Below are the code and all the weights of a small trained network. Each question names an input and a class and asks about switching units off, where a switched-off unit gives its printed mean instead of its output.

import numpy as np


def w(rows, s, z=0):
    codes = np.array(rows[::2]) - 128.0
    scale = np.full(codes.shape[1], s)
    scale[-1] = z or s
    return codes * scale


def f(y):
    return y / 2 * (1 + np.tanh(0.7978845608 * (y + 0.044715 * y**3)))


def log_softmax(a):
    a = a - a.max(-1, keepdims=True)
    return a - np.log(np.exp(a).sum(-1, keepdims=True))


def net(x, mask):
    res = np.array(x, float).reshape(1, 2) / 4 @ E
    y = f(res @ A[0][:, :-1].T + A[0][:, -1])
    res = res + np.where(mask, y, B[0][:, -1]) @ B[0][:, :-1]
    return log_softmax(res[-1] @ U[:, :-1].T + U[:, -1])


A, B = {}, {}
E = w([
[180,33,45,103,62,149,164,53],'x0',
[101,201,7,134,18,240,75,143],'x1',
],0.013)
A[0] = w([
[134,205,82,112,96,201,142,135,89],'N1',
[145,2,64,125,96,136,153,103,111],'N2',
[100,252,183,142,162,110,110,169,101],'N3',
[90,168,83,159,83,158,118,150,91],'N4',
[110,203,180,125,134,140,139,154,76],'N5',
[141,87,117,121,102,127,136,105,92],'N6',
[132,141,136,128,124,138,141,129,247],'N7',
[135,46,95,129,109,138,151,124,68],'N8',
[131,40,220,133,167,88,176,130,85],'N9',
],0.014,0.015)
B[0] = w([
[147,152,130,120,189,64,97,110,230],'N1',
[124,133,168,140,107,179,164,134,250],'N2',
[143,117,164,147,122,189,181,116,231],'N3',
[164,185,101,126,131,78,102,127,213],'N4',
[164,172,126,111,124,186,172,100,173],'N5',
[158,145,131,156,138,148,162,112,163],'N6',
[26,1,104,118,73,111,97,182,218],'N7',
[153,172,156,114,177,185,164,117,178],'N8',
[152,185,85,121,146,69,74,120,252],'N9',
],0.027,0.019)
U = w([
[219,194,41,94,142,2,59,100,64],'0',
[201,143,131,143,90,198,232,93,23],'1',
[12,5,61,103,40,63,89,236,255],'2',
],0.008,0.0062)

Each question gives the input, the list of numbers given to net, and the class t.
The units are the neurons (one row each of A and B). Each row of codes is followed by its name. A weight is (code - 128) times the scale printed after its matrix; where a second scale follows, it is the last column's (A, B and U).
mask holds one flag per neuron, in row order. A switched-off neuron (its flag False) gives its mean, the last column of its row in B, instead of its output. The means were averaged over made-up inputs and are rounded, as every weight is.
A unit's drop is (log p(t) with every unit on - log p(t) with that unit switched off) / (log p(t) with every unit on - log p(t) with every unit switched off).
The circuit of an input: a set's keep is (log p(t) with only the set's units on - log p(t) with every unit switched off) / (log p(t) with every unit on - log p(t) with every unit switched off). Starting from all 9 units, units are removed one at a time, each time the one whose removal leaves the highest keep (on an exact tie, the one counted first), for as long as the keep stays at least 0.8.
circuit, biggest first: the units of the circuit, biggest drop first
k most important neurons: the k neurons with the biggest drops, biggest first
drop when u is switched off: that unit's drop, to one decimal
input [-5,2], class 1: circuit, biggest first	(N3)
input [3,3], class 2: circuit, biggest first	(N9, N3)
input [-5,4], class 1: 3 most important neurons	(N3, N9, N5)
input [-3,1], class 2: 2 most important neurons	(N2, N8)
input [7,6], class 1: 3 most important neurons	(N2, N9, N8)
input [-4,1], class 1: 2 most important neurons	(N3, N5)
input [5,3], class 1: 2 most important neurons	(N9, N2)
input [3,1], class 2: 2 most important neurons	(N3, N5)
input [-2,-3], class 2: 2 most important neurons	(N1, N4)
input [2,0], class 2: drop when N4 is switched off	0.0
input [4,0], class 1: drop when N2 is switched off	0.2
input [7,-5], class 1: drop when N2 is switched off	3.7
